In the rows, 128 means zero.
Each row of numbers belongs to one of the elements below and depends on some of the facts about them. Some rows are named. Which element is each other row?

Some facts about the elements:
bivak fetro [fliper riklol mifos rimus]
droflu fetro [grafle fepi nuvenik plero bragrupin rimus]
brenok fetro [ristu botradun klaso zukla]
teru fetro [gagros miklek dobredim skudrogril travur]
vaklir fetro [pena]
zogre fetro [koron nikaskem saskis pufal lonul]
patros fetro [tavizal bruzol zavok klaso]
dopin fetro [daplun plustuk]
totuflar fetro [tafliflak feplir dudrel plitum]
zafi fetro [botradun grulu drubrel masu]
klozok fetro [bigizal filik]
fugim fetro [grovumus mifo nunor]
pleflin fetro [plitum]
kopur fetro [plustuk]
trerem fetro [pagom bupe zikal plitum]
flatum fetro [nobrik riplem skuno]
tredi fetro [gestom fegol kibis temi]
momomu fetro [peto duru]
pati fetro [stastidis koron miklek plekan klupor]
vefitu fetro [zuklon zikal guplo lopek]
funal fetro [dobredim flastostis]
trozetram fetro [skudrogril pefle pufal grulu masu]
nobra fetro [saskis zuklon rekes bromegri grebras bragrupin]
peskuflen fetro [trigrom grebras]
sata fetro [bemun nobrik]
trubupan fetro [pegun beklan dovol fepu]
pavos fetro [bribin bupe flugrar pena mifos vaklesku]
tuvuk fetro [pagom]
brunek fetro [pegun trigrom klomaklek dular fleler plustuk]
stedeflim fetro [sasefler pezi midun gravukul zukla]
klilek fetro [grovumus guzizem bagrel skuno]
zipe fetro [bigizal grovumus]
getras fetro [rekavor bribin stubek zuska teroris]
selek fetro [pegun saskis plaplek grugimi stubek rimus]
dripluvo fetro [zavok gigam pufal plustuk zukla]
satrem fetro [stadrir pezi skobrom gravukul]
subam fetro [peto trizus]
stakli fetro [klomaklek bruzol gestom beklan rimus]
plafa fetro [grutras grubi]
gimok fetro [grubi plovus]
nebusem fetro [pezi flastostis drimon]
stazogon fetro [zikal]
vetel fetro [zikal grulu]
rone fetro [stastidis tavizal sebril rekes fleflim dudrel]
klaple fetro [britrer saskis drasko]
staflol fetro [zuklon flugrar zuska]
trevok fetro [gagros fuskim skobrom lopek]
pedrik fetro [puflu nunor mabun fepu]
vimas fetro [klepluk drubrel]
zefla fetro [nobrik zikal stubek plero]
[lonul britrer fliper rekes grafle fleler teru vaklir zuska gestom plaplek klaso sasefler patros dopin totuflar miklek flugrar bragrupin temi fugim kopur flatum skobrom bromegri bruflus bemun zuklon nunor dovol funal peskuflen plitum pefle sata nuvenik bagrel pegun mabun pavos nobrik tafliflak klepluk gribrel pezi grutras zukla selek dripluvo grugimi skuno flastostis ristu mifo subam stakli plafa masu gimok nebusem plekan vetel bruzol rone staflol stadrir trevok vimas nikaskem plefa grovumus] noflur a
[gravukul pena klozok tredi guzizem teroris travur fepu klomaklek dobredim momomu fusti peto grebras fepi rimus grulu gagros dudrel brunek stedeflim fleflim satrem dular drubrel guplo klaple duru pedrik vaklesku filik zefla saskis midun fuskim drimon] noflur b
[trizus droflu plero botradun bigizal trerem daplun bribin stastidis plovus drasko plustuk mifos stazogon pufal rekavor] noflur e
[bupe bivak brenok stagru zogre lopek koron skudrogril beklan nobra trigrom trubupan klupor zipe getras gigam pagom tavizal] noflur d
[zikal sebril zafi pleflin grubi pati kibis vefitu trozetram puflu zavok tuvuk klilek pekefis doreklik feplir fegol riklol stubek riplem] noflur c

Named rows:
[127 147 120 147 122 142 145 121 102 131 129 136 122 133 157 131 126 131
 140 151 142 140 125 126 143 130 128 100 120 129 118 124 132 139 125 123
 115 121 143 155  86 145  89 137 136 127] -> bribin
[143  77 128 141 119 134 121 145 142 137 125 152 127 106 116 126 111 117
 138 129 122 125 120 171 138 149 140 169 117 133 132 135 120 135 118 132
 132 132 116 125 101 107 137  93 117 168] -> nunor
[127 104 125 125 123 129 133 127 135 137 132 152 142 120 127 122 124 127
 119 125 133 134 128 147 142 132 125 151 129 131 131 135 138 133 123 136
 128 132 122 145 103 115 133 108 115 160] -> grugimi
[129 107 127 123 125 127 134 125 136 137 128 151 143 126 127 123 127 128
 117 125 136 133 129 140 143 130 125 147 131 131 132 136 142 133 123 136
 130 132 122 150 101 117 133 111 118 159] -> bromegri
[117 143 128 140 135 148  90 124 136 126 154  98 130 113 142 106 117 164
 151 116 110 126 105  98  90 143 103 107 158 119 106 114 108 124 137 119
 100 128 132  90 253 123 149 162 126  45] -> tredi
[124 119 117 125 118 144 122 127 134 122 130 106 101 135 139 118 124 152
 111 151 133 137 135  77 135 120 139  99 121 122 134 126 114 127 121 125
 120 126 128 140 110 123 131 139 100 118] -> teroris
[128  98 134 118 133 118 125 127 125 133 133 128 154 116 123 129 127 126
 139 103 122 112 119 155 114 127 123 147 126 132 126 137 145 127 142 136
 138 137 124 124 121 138 139 133 136 167] -> peskuflen
[151 107 120 137 108 156 189 152 124 117  76 109 120 109 137 128 179 118
 107 148  89 154 128  58 115 144 122  87 134 124 137 120 135 118 144 127
 141 119 111 122 164 110 129 115  57 200] -> peto
[110 178 127 125 130 137 140 117 119 106 156 136 128 139 127 124 116 126
 115 134 138 141 143 107 140 124 139 116 133 132 136 123 117 138 146 118
 123 123 129 121 101 144  96 113 148  91] -> sebril
[129 131 123 126 119 140 120 127 137 121 125 106 103 145 138 122 128 154
 109 144 137 132 133  73 143 118 133  99 131 122 134 126 114 122 124 126
 123 127 127 145 134 124 128 142 107 106] -> dudrel
[125 120 114 125 116 141 120 135 128 123 138 109 109 122 141 126 120 148
 117 146 129 130 127  90 143 121 129 106 118 124 141 126 103 125 131 125
 127 127 127 130 131 125 124 137 103 118] -> grebras
[117 136 118 137 123 147 131 142 112 106 165 138 123  98 119 132  96 111
 141 141 121 140 130 146 134 142 151 138 107 137 141 125  90 145 147 115
 129 122 123  91  88 142  94  92 140 118] -> puflu
[134 119 136 117 137  95 109 119 117 147 128 128 137 124 120 130 145 107
 137 106 129 101 138 152 101 120 122 143 139 109 123 132 151 117 111 130
 141 135 124 108 151 106 133 138 149 125] -> funal
[127 139 114 123 118 122 104 131 115 136 133 111  99 124 142 128 134 128
 119 148 135 122 143  95 133 115 123 109 129 107 138 123 107 116 107 118
 135 126 125 110 164  92 115 138 116  78] -> midun
[128 110 130 123 124 126 134 122 137 138 127 148 138 131 126 121 130 128
 113 126 137 133 132 137 139 129 127 144 134 127 130 135 144 132 117 136
 124 132 124 151  98 114 135 113 119 153] -> zuklon
[105 163 122 126 131 144 142 117 117 106 162 134 130 128 127 120 110 127
 118 139 133 150 143 108 131 129 145 112 127 132 132 123 117 143 140 119
 115 122 131 113  84 145 101 113 141 101] -> riklol
[106 167 118 112 150 132 149 130 132 130 103 125 120 150 123 137 144 142
 110 142 122 145 132 101 131 125 128 120 114 145 122 125 134 133 127 131
 116 122 141 138 111 148 156 126 122 117] -> pagom
[128 105 126 124 124 128 133 126 136 138 129 152 142 126 127 122 126 129
 118 126 135 132 129 142 142 130 124 147 130 131 131 135 141 133 123 137
 126 132 123 149 101 116 135 110 118 156] -> bragrupin
[127 115 127 127 125 127 128 128 138 138 133 154 148 123 129 122 125 128
 122 122 133 130 123 149 142 134 115 152 139 130 130 133 138 131 125 134
 125 131 122 141 131 113 131 109 122 141] -> bruzol
[137  99 132 133 125 131 127 128 147 137 119 147 126 134 119 118 125 129
 119 129 134 130 129 140 136 137 140 150 131 129 125 135 140 133 109 135
 123 132 122 146  93 110 144 108 119 156] -> nobrik

Which element is each row?
No name comes twice in this set of rows, the named rows included.
[145  86 146 134 133 122 116 129 142 133 114 121 126 133 111 121 127 127
 140 106 123 109 122 151 103 139 148 149 127 126 115 137 145 128 119 135
 132 138 123 125 108 127 156 128 136 162] => flatum
[129 152 114 145 119 134 140 134  91 134 142 143 135 115 157 144 118 119
 155 144 138 129 114 154 152 131 109 116 117 135 131 123 116 135 141 120
 132 121 139 139 123 142  71 130 142 120] => plustuk
[126  96 140 118 137 121 128 114 136 132 124 117 142 135 120 119 133 137
 124 108 128 120 130 132 102 126 138 132 132 123 114 136 161 129 125 139
 126 139 128 138  92 140 155 143 131 166] => vaklir
[105 164 115 112 150 133 151 132 129 131 106 128 120 141 123 139 142 141
 111 145 122 147 133 105 131 125 129 121 110 144 123 123 131 134 128 130
 116 121 140 132 110 145 155 122 120 120] => bupe
[120 163 138 148 118 125 111  98 149  69 156 126 136 117 105 116  98  91
 132 151 129 194 158 154 117 100 143 103 144 120 125  96 102 128 101 129
 110 115 156 131 102 169 134 174 139 120] => grubi
[156  84 141 129 124 133 195 142 122 128  73 125 162 106 117 130 186  99
 124 105  80 135 120 121  85 151 117 124 143 131 121 131 176 120 153 139
 150 129 109 117 153 123 148 110  87 249] => subam
[130 101 111 135 112 146 112 147 129 123 136 112 106 104 136 129 108 140
 131 148 122 131 121 111 140 131 136 119 108 129 141 126  90 129 133 122
 131 126 121 116 131 121 123 123 101 126] => fepu
[149  77 132 147 121 135 118 145 148 136 117 152 119 112 112 124 112 117
 138 130 125 122 118 169 136 151 146 168 119 132 129 136 120 134 110 130
 130 131 115 128 102 103 142  90 119 161] => mifo
[122 124 128 137 129 138 119 122 144 143 144 161 154 114 131 110 121 138
 131 119 129 140 114 150 130 148 103 153 156 128 117 127 134 134 123 132
 104 130 124 132 174 101 143 110 122 105] => gestom
[108 175 124 123 129 133 137 122 113 107 164 138 131 128 127 129 112 120
 124 132 134 137 139 121 138 125 134 121 131 132 140 123 109 137 149 116
 126 122 128 109 119 145  89 111 149  87] => zavok
[130 140 127 143 129 133 135 125  93 128 132 113 134 123 152 138 125 128
 163 128 129 119 114 145 118 129 123 103 117 131 114 125 134 133 143 121
 128 126 144 127 114 162  92 154 152 130] => droflu
[136  77 122 135 118 133 124 146 134 137 133 154 134  97 120 129 110 116
 139 129 122 127 117 175 142 146 133 168 113 135 137 137 116 136 126 132
 137 131 116 124  98 114 129  92 116 174] => mabun

Now the same elements, written a new way:
Known rows:
[ 99  70  80 133 137 134 128 167 117  86 143 139 159  68 133 146  77  82
  73 164 120  58 136 148 123 112 139 188 141  73  79] -> zogre
[116  80  73 101 143 118 105 147 125  99 116 112 152  53 157 123  91  93
  56 182 108  82 121 152 115 130 131 137 156  76  77] -> droflu
[200 104  75 122 112 165 157 159 125 123 141 124 151 102 174 100  96  97
  88 150 136  92 122 145 131 120 123 108 113 127 144] -> plitum
[143 100  77  98 125 149 121 147 125 122 101 118 152  96 145 130  91  85
  87 160 109  88 138 133 115 123 139 122 118 104 105] -> vaklir
[114  72  46 132 153 135 135 155 131  95 122 118 151  72 138  93  75  60
  68 234 110  84 138 105 144 104 121 100 141  55 102] -> klilek
[124  87  67  94 136 126  97 163 159  81 107 128 153  39 136 148  59  91
  62 199 111  74 139 146 139 151 126 164 151  73  98] -> brunek
[181  81  81 126 113 133 139 155 116 105 162 130 139 101 177 116  79 114
  68 148 156  96 131 169 131 115 116 143 133 115 143] -> rekes
[121  86  55 115 138 143 139 177 131 110 110 149 162 105 153 109 135 107
  96 136 149  87 136 163 136 118 106 130 137  85 141] -> fuskim
[156  90  79 107 122 129 113 132 140 114 133 110 152 106 167 110  98 121
  69 155 150 101 131 140 123 131 109 143 147  90 128] -> nuvenik
[168  74  72 132 150 145 151 131 165  91 157 153 167  99 135 120  93 124
 103 118 134  84 107 169 128 106  91 157 123  79 132] -> pufal
[180 107  69 129 140 162 148 158 127 128 124 124 146 108 162  97  99  97
  96 144 145  79 108 146 130 131 132 118 126 118 119] -> pagom
[166  88  76 119 137 163 147 143 152 112 132 139 166 109 130 128  93  97
 108 146 124  85 128 132 127 110 112 147 104  76 145] -> klepluk
[151 103  77 108 134 141 134 161 128 122 124 136 160  93 166  92 126 120
  87 146 147  80 133 158 142 123 118 127 137  84 124] -> guplo
[146  76  66 113 125 147 126 146 134 110 116 125 154  99 138 127  81  86
  86 167 127  91 141 134 127 119 122 130 127  94 133] -> plefa
[133  93  80 131 160 159 156 147 166  87 126 152 177  66 138 132  80  67
  90 164  76  66 135 129 127 108 138 164 119  55  89] -> zafi
[132  66  54 125 128 148 140 163 144 114 116 149 149 126 147 128 120  95
  98 134 145 102 146 148 118 119 101 119 141 101 176] -> flastostis
[ 83  71  68 120 127 135 130 174 120 109 104 138 148  85 150 137 124  69
  76 164 109  89 149 139 105 122 138 127 147  70 126] -> trevok
[160  74  64 122 132 141 145 138 138 118 139 107 156 111 148  77  95 101
  84 182 152  98 122 116 139 108  96 100 132  65 158] -> skuno
[166  96  41 124 146 154 127 133 134 108 128 153 166 136 124 128  85  93
  97 155 134  92 149 146 156 117  97 111 115 114 115] -> grubi
[171 111  84  95 125 151 120 134 132 147 116 116 158 117 164 108 112 111
  84 137 134  93 134 142 126 124 123 121 126 115 122] -> flugrar

Name these rows:
No name comes twice in this set of rows, the named rows included.
[100  93  73 119 142 135 134 158 121 118 112 133 155  69 182 104 117  72
  56 176  99  77 138 143 122 118 144 135 149  78  86] => vefitu
[161  85  42 127 147 142 122 135 149 103 133 129 158 120 136 109  70  94
  72 189 146 100 137 140 156 123  93 105 137  94 133] => puflu
[120  76  44  98 136 127 110 167 138  86 113 122 159  67 120 127  65  79
  74 217 125  77 145 120 151 124 122 122 141  65 104] => pedrik
[118 103  80 109 143 144 106 155 119 125  93 103 148  72 149 119 101  82
  69 170 115  64 127 124 121 134 151 147 143  84  60] => getras
[140  91  77 112 147 145 144 142 130 113 118 120 164  61 165  99 113  94
  86 156 107  75 110 145 114 114 132 120 126  79  93] => stazogon
[137  80  82 120 134 158 146 153 152 103 121 128 173  81 125 133  80  78
  96 168  98  79 136 125 120 115 131 151 111  61 116] => vimas
[164  89  73 104 127 130 121 162 143 107 148 131 148  96 162 115  96 130
  73 156 161  84 133 172 148 134 103 146 138  98 133] => grebras
[167  95  74 101 123 145 106 132 139 123 115 117 152 114 150 127  92 110
  77 152 134  97 131 140 126 137 114 129 133 108 123] => fliper
[124  83  45 106 133 136 131 176 124  96 122 125 160  75 128 112  82  83
  91 208 124  71 135 120 145 113 117 117 134  70 117] => klozok
[156  86  73 110 129 148 139 142 145 123 126 117 157 103 152  93  96 104
  78 175 142  94 119 126 127 115 110 120 133  70 140] => bemun
[181 102  71  95 140 135 101 143 158 111 126 120 153 112 157 109  92 145
  74 147 168  91 128 165 161 153  88 148 136 102 121] => rimus

